Below is a small trained network, with its code and all its weights. Each question gives an input and a class and asks what happens when units are switched off, that is, made to give their printed mean instead of their output.

import numpy as np


def w(rows, s, z=0):
    codes = np.array(rows[::2]) - 128.0
    scale = np.full(codes.shape[1], s)
    scale[-1] = z or s
    return codes * scale


def f(y):
    return y / 2 * (1 + np.tanh(0.7978845608 * (y + 0.044715 * y**3)))


def log_softmax(a):
    a = a - a.max(-1, keepdims=True)
    return a - np.log(np.exp(a).sum(-1, keepdims=True))


def net(x, mask):
    res = np.array(x, float).reshape(1, 5) / 4 @ E
    y = f(res @ A[0][:, :-1].T + A[0][:, -1])
    res = res + np.where(mask, y, B[0][:, -1]) @ B[0][:, :-1]
    return log_softmax(res[-1] @ U[:, :-1].T + U[:, -1])


A, B = {}, {}
E = w([
[34,176,210,207,170,213,254],'x0',
[101,32,1,188,95,153,110],'x1',
[127,205,96,144,126,101,111],'x2',
[129,152,119,130,124,123,122],'x3',
[49,106,214,178,84,46,6],'x4',
],0.0067)
A[0] = w([
[191,91,90,74,203,144,212,141],'N1',
[127,222,191,62,142,81,137,165],'N2',
[46,82,172,139,105,63,111,67],'N3',
[54,164,147,190,222,219,142,54],'N4',
[150,90,74,253,55,186,108,136],'N5',
[160,155,63,243,150,158,91,195],'N6',
[17,155,150,205,99,158,195,8],'N7',
[155,148,78,93,142,209,183,4],'N8',
[141,97,144,122,162,106,164,253],'N9',
[103,75,44,219,63,137,145,73],'N10',
[223,101,90,130,64,69,95,95],'N11',
[85,97,193,181,74,92,93,140],'N12',
],0.0072,0.0022)
B[0] = w([
[142,225,85,202,128,7,147,243],'N1',
[179,132,166,98,71,183,190,253],'N2',
[58,217,113,192,88,3,164,212],'N3',
[90,119,104,59,197,185,31,240],'N4',
[224,103,233,104,102,167,188,207],'N5',
[165,138,147,145,60,196,149,183],'N6',
[29,87,75,3,220,137,115,241],'N7',
[58,100,30,116,179,22,179,199],'N8',
[104,184,206,215,103,148,124,170],'N9',
[202,74,197,84,14,180,155,206],'N10',
[51,79,99,67,174,172,89,250],'N11',
[50,117,45,231,66,90,175,243],'N12',
],0.006,0.0045)
U = w([
[67,96,51,2,206,131,15,62],'0',
[104,163,44,195,119,41,174,106],'1',
[163,159,134,205,131,173,113,254],'2',
[185,152,190,110,63,188,164,90],'3',
],0.0064,0.0025)

Each question gives the input, the list of numbers given to net, and the class t.
The units are the neurons (one row each of A and B). Each row of codes is followed by its name. A weight is (code - 128) times the scale printed after its matrix; where a second scale follows, it is the last column's (A, B and U).
mask holds one flag per neuron, in row order. A switched-off neuron (its flag False) gives its mean, the last column of its row in B, instead of its output. The means were averaged over made-up inputs and are rounded, as every weight is.
A unit's drop is (log p(t) with every unit on - log p(t) with that unit switched off) / (log p(t) with every unit on - log p(t) with every unit switched off).
The circuit of an input: a set's keep is (log p(t) with only the set's units on - log p(t) with every unit switched off) / (log p(t) with every unit on - log p(t) with every unit switched off). Starting from all 12 units, units are removed one at a time, each time the one whose removal leaves the highest keep (on an exact tie, the one counted first), for as long as the keep stays at least 0.8.
circuit, biggest first: the units of the circuit, biggest drop first
unit that matters most: the unit with the biggest drop
k most important neurons: the k neurons with the biggest drops, biggest first
drop of u: that unit's drop, to one decimal
input [6,2,8,-1,1], class 0: circuit, biggest first : N7, N4
input [3,-4,-7,5,-6], class 1: unit that matters most : N1
input [6,5,1,2,5], class 0: 4 most important neurons : N7, N4, N1, N2
input [6,-3,8,-1,-6], class 0: circuit, biggest first : N4, N7
input [8,-6,2,4,8], class 0: 3 most important neurons : N7, N4, N1
input [8,7,-3,3,-5], class 0: 3 most important neurons : N7, N4, N8
input [-1,6,-5,-3,4], class 3: 4 most important neurons : N10, N5, N1, N8
input [7,0,1,-2,6], class 0: 3 most important neurons : N7, N4, N1
input [2,-8,-6,-2,8], class 1: 2 most important neurons : N12, N3
input [-3,-1,1,-1,8], class 1: drop of N12 : 0.2
input [8,0,4,-6,6], class 0: drop of N4 : 0.4
input [-4,8,0,1,3], class 3: drop of N5 : 0.2
input [-4,7,-8,2,6], class 3: drop of N8 : 0.1
input [-2,8,-3,-4,-5], class 3: unit that matters most : N10
